Here is a tiny trained network, its code and every weight. The questions are about switching its units off for an input and a class, where a switched-off unit gives its printed mean instead of its output.

import numpy as np


def w(rows, s, z=0):
    codes = np.array(rows[::2]) - 128.0
    scale = np.full(codes.shape[1], s)
    scale[-1] = z or s
    return codes * scale


def f(y):
    return np.maximum(y, 0)


def log_softmax(a):
    a = a - a.max(-1, keepdims=True)
    return a - np.log(np.exp(a).sum(-1, keepdims=True))


def net(x, mask):
    res = np.array(x, float).reshape(1, 4) / 4 @ E
    y = f(res @ A[0][:, :-1].T + A[0][:, -1])
    res = res + np.where(mask, y, B[0][:, -1]) @ B[0][:, :-1]
    return log_softmax(res[-1] @ U[:, :-1].T + U[:, -1])


A, B = {}, {}
E = w([
[126,138,122,128],'x0',
[134,80,154,135],'x1',
[214,62,5,191],'x2',
[8,63,36,43],'x3',
],0.013)
A[0] = w([
[66,187,252,76,24],'N1',
[215,162,173,148,160],'N2',
[202,109,41,153,1],'N3',
[196,190,178,216,147],'N4',
[49,75,52,77,218],'N5',
[140,162,171,236,173],'N6',
[225,82,11,183,29],'N7',
[129,148,164,70,37],'N8',
],0.013,0.0027)
B[0] = w([
[214,203,225,228,242],'N1',
[34,72,5,32,205],'N2',
[158,192,135,199,206],'N3',
[87,71,92,39,227],'N4',
[63,101,91,2,249],'N5',
[76,111,106,79,199],'N6',
[188,170,205,209,248],'N7',
[176,117,166,155,164],'N8',
],0.01,0.02)
U = w([
[80,54,136,60,253],'0',
[181,122,216,253,3],'1',
],0.014,0.00068)

Each question gives the input, the list of numbers given to net, and the class t.
The units are the neurons (one row each of A and B). Each row of codes is followed by its name. A weight is (code - 128) times the scale printed after its matrix; where a second scale follows, it is the last column's (A, B and U).
mask holds one flag per neuron, in row order. A switched-off neuron (its flag False) gives its mean, the last column of its row in B, instead of its output. The means were averaged over made-up inputs and are rounded, as every weight is.
A unit's drop is (log p(t) with every unit on - log p(t) with that unit switched off) / (log p(t) with every unit on - log p(t) with every unit switched off).
The circuit of an input: a set's keep is (log p(t) with only the set's units on - log p(t) with every unit switched off) / (log p(t) with every unit on - log p(t) with every unit switched off). Starting from all 8 units, units are removed one at a time, each time the one whose removal leaves the highest keep (on an exact tie, the one counted first), for as long as the keep stays at least 0.8.
units of the circuit, in order: the units of the circuit, biggest drop first
top k neurons: the k neurons with the biggest drops, biggest first
drop of u: that unit's drop, to one decimal
input [-7,-8,7,6], class 1: units of the circuit, in order	(N7)
input [3,-7,7,-8], class 0: top 3 neurons	(N2; N4; N1)
input [-2,-8,2,1], class 1: top 2 neurons	(N2; N4)
input [1,-2,-6,5], class 1: top 2 neurons	(N1; N2)
input [7,7,5,4], class 1: top 2 neurons	(N7; N2)
input [8,-5,-6,-8], class 0: top 2 neurons	(N2; N4)
input [-2,5,-6,3], class 1: drop of N1	0.3
input [0,6,-6,-7], class 0: drop of N4	0.8
input [6,-1,-6,3], class 1: drop of N1	0.4
input [-2,-8,-2,0], class 1: drop of N5	0.2
